In the rows, 128 means zero.
Here are made-up nodes, facts about them, and rows of numbers that follow some of those facts. Name the node behind each unnamed row.

Some nodes and their rows:
[140  82 127 164 114 121 162 115 151 101 101 103 132 162  81 124 131 140
 164  61  96  99  70 120 108 156 166 113 155 151 163] -> trodro
[111 118 101 138  93 122 168 146 106 126  81 121 133 142 114 120 112 142
 153  67  80 169  72 137 125 155 128 127 168 161 143] -> zisin
[142 112 182 134 145 128 114  90 161 137 118 107 166 177  68 117 113 106
 164 143  72 102  97 119 151  84 150 135 130 125 146] -> drotral
[109 102 111 167  86 128 148 148  83 116 119 123 104 131 138 155 165  95
  97 114  59 174 117 157 107 124 141 101 134 155 111] -> ruvus
[129 131 106 170 138 120 126 120 177 138  57 114 135 143 156 166 134 176
 116 113 144 140 127 114 125  93 173 144 102  69 116] -> gebres
[ 87  44 156 174 147 147 170  93  93  40  69  81 165 106 118 162 105 114
 164  59  90  84 154  98  93 159 120 153 192  92 133] -> vuplum
[123 137 111 170 116 112 146 187 179 128  54 170 148  94 139 162  99 162
  83  94 157 122  59 114  83 111 177 120 101 137 105] -> storas
[ 89 121 141 153 117 193 167  89  80 141 129 150 166 179 145 144 114 152
 162 126  56 185  61  92 168  62 164 178 136 128 161] -> brovi
[ 83  73 105 160 146 155 167  96  84  38  64 103 163  93 143 155 102 101
  87  83 107  86 152 101 129 143  72 169 195 103 135] -> tigra
[ 91  95 106 153 124 141 167 125 100 122 101 138  94 132 107 117 122  94
 120 116 107 113  71 116 147 133 120 126 160 147 146] -> duzus
[ 94 102 134 176  97 158 175  87  85 132 141 162 153 178 147 116 119 178
 165  62  62 151  53  94 158 100 162 182 137 132 193] -> ketes
[ 90  39 102 129 126 123 102 156 159  91  84 114  68 152  62  91 133  87
  66  73  60 147  57 173 167  62  90  88 151  71 163] -> vudur
[129 131 105 162 133 120 131 127 169 139  56 116 139 142 153 164 133 174
 100 112 144 167 124 117 128  87 170 146 100  72 111] -> sigrastis
[142 114 133 168 135 115 140 130 162 117 144 139 145 136  90  94 107 172
 166  94  94 108  79 138 109 150 127 131 128 125 183] -> plepem
[ 76 111 122 173 107 199 171  88  80 139 143 170 115 161 153 131 125 147
 157 141  59 176  58  91 169  65 125 175 117 117 178] -> puven
[156  49 102  93 124 122  97 169 172 101 102  82  67 168  58  88 146  94
 107  53  64 184  72 175 167  67 118 152 190  71 137] -> bobis
[ 99 116 128 166  87 163 118 160  83 143 144 167 135 154 132  92 135 116
 130 144  81 180  54 110 150  71 145 153 112 136 106] -> klugo
[141 118 121  95 113 127 148 148 110 133 129 123  96 152 143 142 142 100
 148  87 136 180 134 154 154 106 109 173 187  96 120] -> gidu

How the nodes are related:
gitus ψ brovi,sekope,nosak
fipustun ψ vaklodram,driva,kobos,pamok
sozan ψ stoplon,vudur,puven
floskam ψ floskon,kobos,zesol
vegos ψ sipleko
grenipas ψ misur,grare,drafi,ruvus,debrigril
grufos ψ nogre,vaklodram,figokes,klugo,bufa
tabe ψ tabrol
plobem ψ trebrem,tibratrak,storas
duste ψ nobras,klugo
diflik ψ flota,sela
trodro ψ renum,tifle,zisin,baplim
zosto ψ stoplon,guko
kupul ψ trebrem,gulek,fegre
gridro ψ dredom,distibra,pamok
triskan ψ klestur
nebiple ψ griskar,tigra,duzus,fegre,vudur
plugra ψ kloso,pomi,tradrar
klolel ψ pleklu,skitre,nosak
fulimes ψ dredom,sekan,stoplon,gufleste,vudur
bradras ψ vetu,desal,gruple,tona,pano,kesas,fegom
tenur ψ skapli,trogrok
plepem ψ tibratrak,ruplo,zekik,gobras,kesas
drotral ψ flota,stida,nosak
femodre ψ tona,bufa,nefla
ploflek ψ floskon,nogre,gitror,moklun,kibrom,zevo,tradrar,fegre
kunor ψ zisin
dretok ψ flunok,vilok
kesi ψ skodrir,stoplon,ruvus
biskon ψ klagrom
drozar ψ dredom,beker,klestur,flota
badrumam ψ beker,klugo,zevo,puven
gruser ψ gruple,trutir,nobras,kobos,kesas
vuplum ψ griskar,zesol,debrigril,guplunas,baplim,droskenen
pluflosa ψ gidu,trogrok,vilok
plotridrik ψ trogrok
lovu ψ flunok,grifli
flegukli ψ mipli,nuklam
megristos ψ vilok,bobis
ketes ψ tibratrak,pobrik,zisin
botrir ψ kibrom,pano
zatim ψ vaklodram,misur,ruvus
lupa ψ sigrastis
botru ψ pufuve,vudur
skorin ψ gifitro,baflon,kobos,tradrar
rogre ψ sekan
vuskeplok ψ gidu,vilok
ρ gobras <- sekan,plobem,klugo,biskon,kligrum,zekik
ρ skitre <- gitus,tabe,gridro,baflon,skapli,tamok
ρ zesol <- nogre,biskigis,plepem,gruser
ρ storas <- fipustun,flifu,tradrar,skodrir,figokes,kibrom
ρ grifli <- zisin,femodre,trogrok
ρ pifim <- ruvus,nosak,gifitro,renum
ρ driva <- nuklam,bezem,debrigril,gufleste,badrumam
ρ pogon <- bozirom,grufos,guplunas,distibra,kupul
ρ sela <- bufa,pomi,tivun
ρ bradras <- pano,gubrem,griskar,flunok,plotridrik
ρ moklun <- veflomu,brovi,kesas,puven,tibratrak,ketes
ρ zatim <- grenipas,dreklatra,trebrem,flegukli
ρ lupa <- mipli,droskenen,gidu
ρ vegos <- tigra,nebiple,datre,vaklodram,vuplum,fegom
ρ kobos <- desal,pleklu,botru
ρ pluflosa <- zevo,zosto,fulimes,stoplon,rupi,dredom
ρ sozan <- nobras,kloso,latri,misur
ρ gebres <- vilok,tifla,guko,tona
ρ pamok <- diflik,gruple,pobrik,zutasin,skorin
ρ tenur <- fegre,koten,drotral,vetu,ruplo
ρ klagrom <- duzus,dretok,drozar,zavur,lovu
ρ sekope <- nefla,pliplik,kesi,trutir,stida,megristos
ρ gitror <- trodro,gromam,kunor
ρ vuskeplok <- kigrobro,beker,tabrol,floskon
ρ sigrastis <- triskan,baplim,flota,ploflek,grare
ρ floskam <- klubro,klestur,drafi,botrir
ρ statur <- bobis,vudur,sipleko,tifle,pufuve,rogre
ρ gulek <- plugra
ρ duste <- klolel

Which node is each row?
No name comes twice in this set of rows, the named rows included.
[130 129 101 151 129 114 126 137 168 139  60 118 103 138 157 174 146 173
 106 105 154 172 141 127 139  80 170 169 107  70 110]	grifli
[111 132 104 174  97 115 117 162 118 140  67 165 141 146 157  99 118 184
 155 103 146 177  63 105 127  76 178 156  99  81 123]	gobras
[ 95 116 145 173  98 184 173  89  79 140 144 162 142 175 155 138 123 164
 167  94  61 184  59  99 167  68 160 183 149 102 175]	veflomu
[150  47  99 111 128 123  93 158 174 103  89  78  83 168  57  89 124 103
  93  54  54 182  62 174 165  65 130 108 174  69 140]	sipleko
[ 80 126 103 171  80 163 181 101  83 140 138 166 145 157 154 106 104 178
 164  75  61 184  56 103 164  97 123 180 145 152 186]	tibratrak
[111 117 105 137 104 116 160 139 121 121 103 130 138 145 108 107 107 152
 162  81  94 157  70 140 129 153 119 137 159 157 154]	pobrik
[133 103 111 155 112 118 157 124 143 114 103 119 140 161  95 116 120 147
 164  69  98 119  72 130 117 153 155 127 156 155 161]	kunor
[ 83 128 111 162 143 138 149 112  83  41 113  96 166  82 153 103 102 162
 124  91  68 114 157 143 109 155  72 174 179  89 123]	fegom
[122 127 113 101 138 133 131 101 114 138  93 100 164 171  92 123 109  96
  93 141  62 176  99 130 159  89 127 149 143 151 114]	nosak
[140 107 132 182 133 119 118 122 161 122  64 110 112 123 152 170 178 176
 142 119 121 110 140 115  92  93 175  94  97  75 113]	zatim
[111 129 106 160 143 125 113 103 172 143  54 119 157 156 148 164 120 172
  73 146 132 142 121 105 144  74 172 138  99  78 116]	sela
[ 99 116 110 173 155 123 129  94 156  42  55  90 168 113 158 180 105 180
 123  86 145  91 157 104 112 103 174 178 108  68 112]	vegos
[113 133 102 178 133 152 142 171 119 139  60 105 126  88 156 123 123 173
  66 132 132 175 104 104 118 120 174 126 100  76 100]	kobos

The same nodes again, as new rows of numbers:
Known rows:
[154 163 104 152 179 139  95 141 123 115  71 162 180 137 172  76 170 150
 191 123  87 169  76 154  81 135 130 104 148 110 185  61 164  95 117 125
 155  69 102  96 152 142 112  90 134 137 107] -> tenur
[124 137 135 116 121 138 138 133 135 137 130 124 114 127 111 129 125 139
 120 137 142 126 127 124 123 128 112 118 118 131 123 136 121 122 136 115
 131 133 138 136 135 141 137 146 129 121 119] -> fegre
[135 127 133 125 121 126 144 126 132 118 136 120 120 135 121 118 116 126
 130 128 133 121 134 135 130 120 124 114 117 127 111 144 126 138 142 129
 130 130 125 127 127 136 127 137 131 126 127] -> renum
[133  82 122 168 147  88  66 125 110 141 134 161 133 123 114 158 135 128
 101 163 117 174 120  93 120 125 144 141 111 159 145 120 153 145 136 144
 137 144 152 131 101 130 123 133  94 169 179] -> drozar
[140  89 116 155 120 108 107 111 115 124 132 137 132 134 122 139 119 128
 106 149 126 148 119 121 117 125 147 118  96 153 103 142 144 145 146 152
 137 138 150 143 128 137 117 138 103 156 162] -> flota
[137 130  80 136 139 152 146 129 135 123 112 117 148 136 164 143 145 127
 141 107 101 102  97 143 115 143 155 123 140 132 143 121 136 119 121 136
 122 124 109 151 148 147 128  85 135 102 133] -> sigrastis
[128 117 126 134 118 124 125 119 122 130 130 129 124 130 117 131 120 131
 116 140 137 130 123 125 122 128 129 120 112 139 110 139 129 129 137 136
 132 132 140 140 136 130 126 142 118 139 139] -> beker
[154 137  61 144 108 167 139 117 106  93 112 119 169 166 155 163 142 105
 115 126  83  90 104 127 102 181 135 130 135 101 146 135 139 140 105 147
 155 125  72 134 145 165 212  92 121 164 123] -> sekope
[112 112 154 122 129 128 117 137 135 117 136 127 120 108 136 143 112 109
 111 119 122 151 163 107 144 131 125 159 130 133 140 106 133 140 105 121
 119 141 139 117  95 121 125 133 121 137 126] -> lovu
[137 134  79 133 136 160 147 130 139 126 112 116 147 137 163 147 146 129
 139 108 104 101  94 144 113 145 155 124 143 134 147 121 133 116 118 134
 121 126 109 154 154 149 132  82 136  99 129] -> gitror
[ 96 107 170 110 121 149 118 145 149  82 127 120 126  91 165 145  87  88
 104  96 113 167 192 100 144 147 122 180 126 140 130  61 147 137  72 113
 115 132 144 120  87 126 109 145 112 144 106] -> dretok
[122 128 135 133 112  96 130 108 103 117 142 130 139 135 132 109 123 108
 148 118 141  95 141 148 153 124 137 137 153 107  89 144 110 133 127 147
 124 116  98 117 131  72 106 130 135 142 135] -> ruvus
[117 147 153 108 127 137 113 122 123 176 125 134 117 106 110 133 152 155
 116 139 127 166 138 111 144 130 123 154 137 115 163 131 112 118 107 117
 110 142 165  95 126 112 153 113 140 135 107] -> skorin
[131 150  87 118 126 170 149 115 133 158 106 115 146 125 159 151 166 146
 134 107 102 115  96 142 124 150 161 139 151 121 158 130 118 107 102 133
 104 133 134 134 164 134 148  64 149 101 113] -> kobos
[128 129 135 123 116 128 139 121 128 126 133 123 122 131 121 121 118 129
 126 131 139 120 131 132 129 123 124 120 120 127 107 141 122 130 136 131
 130 128 131 132 135 128 125 142 129 129 125] -> guplunas
[137 137  82 130 134 159 150 128 137 132 111 116 148 135 162 144 151 133
 139 105 103 104  96 143 118 144 155 127 145 127 148 124 130 115 116 135
 117 129 113 145 154 143 135  77 139  99 125] -> zesol
[116 165 138 179 168  68  90 188 106  86 162 152  96 113 137 193 155 179
  72 167 158 118 128 106 119 106  77 138 202 162 133  93 130 125 155  27
 106 110  85 121 108  90 135 167  71 104 158] -> fulimes
[125 128 145 126 134 118 109 126 122 145 131 138 126 118 120 129 138 134
 127 133 124 152 142 117 140 121 127 145 135 119 148 126 126 131 117 125
 121 133 140 103 113 114 134 122 131 139 126] -> femodre

Rows to name:
No name comes twice in this set of rows, the named rows included.
[137 127  91 142 160 140 120 140 134 132 113 133 151 127 164 151 159 127
 143 108  90 125 107 128 123 140 155 144 155 129 182 105 145 122 107 129
 120 129 110 126 124 137 134  69 135 109 135]	lupa
[114 117 140 116 107 142 141 127 137 107 135 114 121 119 138 137 101 111
 110 116 135 126 153 123 136 136 127 140 116 137 101 121 127 134 116 126
 121 134 137 141 124 131 120 145 121 130 120]	flunok
[148 178 123 171 160 147 125 163 129  17  94 127 156 101 250 138 140 174
 109 102  74 199 130 153  91 133 127 142 186 150 134   9 171 116  90  49
  98  61 108  76 141 124 104  94  75 115  94]	pluflosa
[125 168 143 174 153  68 106 172 101  77 162 141 104 117 151 172 150 175
  86 152 150 121 141 122 133 102  90 142 207 145 115 103 122 133 148  41
  99 104  83  98 112  73 129 151  80 110 147]	zosto
[148 152 125 173 123  97 132 140 107  77 151 123 106 126 153 171 136 191
  62 159 138 145 125 137 116 104 116 117 157 166  76 128 126 140 161  65
  96 113 127 113 144 109 132 145  70 118 148]	dredom
[119 135 150 125 125 110 105 112 108 160 131 139 128 114 121 128 149 136
 129 133 126 152 142 119 155 126 135 160 149 109 143 132 111 127 108 134
 111 133 145  91 120  83 133 112 137 147 122]	grufos
[145 129 114 137  89 138 126 110  97  96 131 127 143 159 113 144 116 109
  98 154 117 118 134 115 113 160 110 125 109 104 109 153 127 152 123 145
 164 129 102 117 130 148 203 148 109 195 125]	stida
[115 126 143 132 138 113  93 133 119 157 131 147 123 114 111 146 144 138
 115 147 132 152 131 104 134 129 121 149 137 132 155 121 125 123 119 120
 125 138 145 117 113 113 138 132 122 143 135]	badrumam
[138 147 120 121  82 151 135 112 100 106 129 121 136 155 109 141 122 116
 101 148 122 111 137 116 118 163 101 128 117  94 116 152 118 142 116 135
 156 128 102 111 137 145 212 146 121 186 106]	trutir
[123 123 148 140 129  75 107 112  95 122 144 145 143 128 135 108 135 103
 157 117 127 118 156 136 170 118 141 162 169  97 119 132 115 141 115 148
 117 118  95  88 105  52 110 115 139 151 137]	grenipas
[122 129 130 126 119 125 131 129 128 125 132 127 122 131 116 127 120 128
 122 134 147 113 127 128 124 128 117 118 122 133 109 135 125 125 139 124
 134 125 124 143 135 129 127 151 122 128 130]	gufleste
[167 109 120 132 156 135 156 176 123 142 135 119 129 166  93  77  79  78
 145 121 110 129 152  96 169  80  87 102 143 109 185 146 164 200 123 141
 145 145 127  58  34 157 174 126 144 123 109]	ketes
[130 139  92 135 153 148 116 130 129 159 110 133 151 119 160 158 175 140
 137 112  90 134 102 125 128 145 160 158 163 122 190 110 131 115  93 128
 109 136 126 120 136 125 144  59 141 110 128]	duste
[122 136 143 119 135 129 111 131 128 156 128 135 120 114 116 133 142 142
 122 135 125 157 136 113 134 126 122 144 132 124 159 124 124 125 115 116
 122 136 150 105 116 124 144 122 131 133 119]	plugra
[126 126 145 128 138 114 111 131 125 136 131 139 125 121 120 127 132 129
 128 134 124 149 140 116 136 122 122 139 130 124 145 122 131 133 125 123
 128 131 135 109 108 120 131 130 126 139 129]	flegukli

Now the same nodes, written a new way:
Known rows:
[141 136 153 128 139 139 111 124 124 126 155 105 141 136 135 152 120 119
  98 118 144 105 118 119 114 144] -> botrir
[101 135 145 127 138 124 108 153 123 144 142 107 116 130 109 146 115 145
 102 107 132 136 101 112 104 126] -> beker
[104 121 141 126 138 125 105 152 129 154 146  94 133 132 111 119 113 138
 125 103 123 162 103 123 105 100] -> pleklu
[ 99 139 111 126 196 119 109 142 140 154 143 115 113 114 110 118 115 110
 107 107 123 108 107 113 134  98] -> ruvus
[121 123 145 127 135 121 108 122 122 124 169  93 152 126 112 121 122 107
 107 115 120 117 103 157 111 102] -> kunor
[101 129 140 126 136 124 111 173 129 158 147  98 118 131 107 124 109 157
 123 103 123 165 106 114 103 101] -> flota
[165 150 162 125 226 113 138 117 132 119 146  95 110 125 121 118 113 129
  98 115 129 153 127 115  99 101] -> kesi
[104 124 135 127 135 128 111 122 125 127 146  93 126 121 117 116 115 114
 100 111 125 126 103 127 114 110] -> tivun
[103 124 111 149 137 154 107 157 142 122 148 119 128 119 109 128 112 125
 121 162 154 143 101 124 130  98] -> sipleko
[184 157 138 127 154 123 114 123 127 126 142 113 136 134 154 143 136 135
 105 132 141 103 132 115 129 146] -> grufos
[191 113 185 128 134 140 104 120 122 127 146 102 116 118 110 113 142 108
 105 141 124 106 101 162 100 122] -> ketes
[114 173 120 126 158 135 109 145 125 127 162 111 117 117 111 142 113 121
 104 109 165 112 107 108 127 100] -> figokes
[130 116 169 124 132 139 120 124 120 167 138 132 106 115 111 120 116 134
  97 111 130 108 100 111 105 138] -> puven
[154 130 148 123 138 122 109 128 124 127 142  96 146 149 119 119 116 167
 116 122 121 164 104 127 101 124] -> diflik
[ 97 123 142 126 138 123 108 128 127 138 182  94 119 118 108 117 111 105
 112 103 123 111  99 137 111  96] -> zisin
[207 119 113 124 137 122 154 158 125 127 142 113 154 155 186 207 150 105
 101 109 172 111 117 145 115  96] -> floskam
[185 151 116 127 200 118 105 125 126 124 139  93 127 125 137 117 145 110
 118 142 121 109 108 142 143 100] -> grenipas
[147 118 119 123 147 118 153 199 134 148 144 128 127 115 162 188 116 105
 101 107 172 131 107 112 116  99] -> driva

Rows to name:
No name comes twice in this set of rows, the named rows included.
[132 117 110 122 148 121 157 206 127 148 142 130 115 119 147 187 109 104
  99 109 163 151 103 111 102  96]	pamok
[101 127 138 127 136 125 109 152 125 145 140  95 114 129 109 130 110 142
 109 109 123 153 101 112 104 116]	klestur
[165 143 150 125 137 118 108 127 121 126 140  95 138 150 127 130 114 176
 106 132 124 158 104 115 100 144]	drozar
[103 166 112 124 182 120 110 132 121 126 146  93 115 116 114 119 114 107
 103 112 129 132 102 112 114  99]	skodrir
[107 155 118 124 138 142 106 125 126 127 159  94 127 116 111 117 116 108
 101 114 137 138 102 114 114  98]	flifu
[158 115 161 124 139 163 108 121 120 160 141 120 110 116 113 116 124 122
 102 122 124 110  99 131 105 115]	veflomu
[158 116 165 122 134 158 103 140 125 183 141 118 112 115 109 111 111 150
 124 109 122 128 103 126 103  99]	brovi
[131 133 144 123 140 121 106 121 126 128 141  96 134 139 114 125 111 152
 107 117 125 151 103 113 104 131]	triskan
[123 113 180 123 136 166 108 123 122 185 163 152 109 114 112 120 112 110
 102 110 142 103 102 111 108 129]	kesas
[158 129 137 126 142 119 103 124 126 123 156  97 154 139 116 117 133 107
 117 128 121 107 103 174 121  98]	trodro
[187 183 114 127 173 123 108 120 125 122 155 100 134 122 142 128 128 131
 104 132 148 107 123 113 130 105]	fipustun

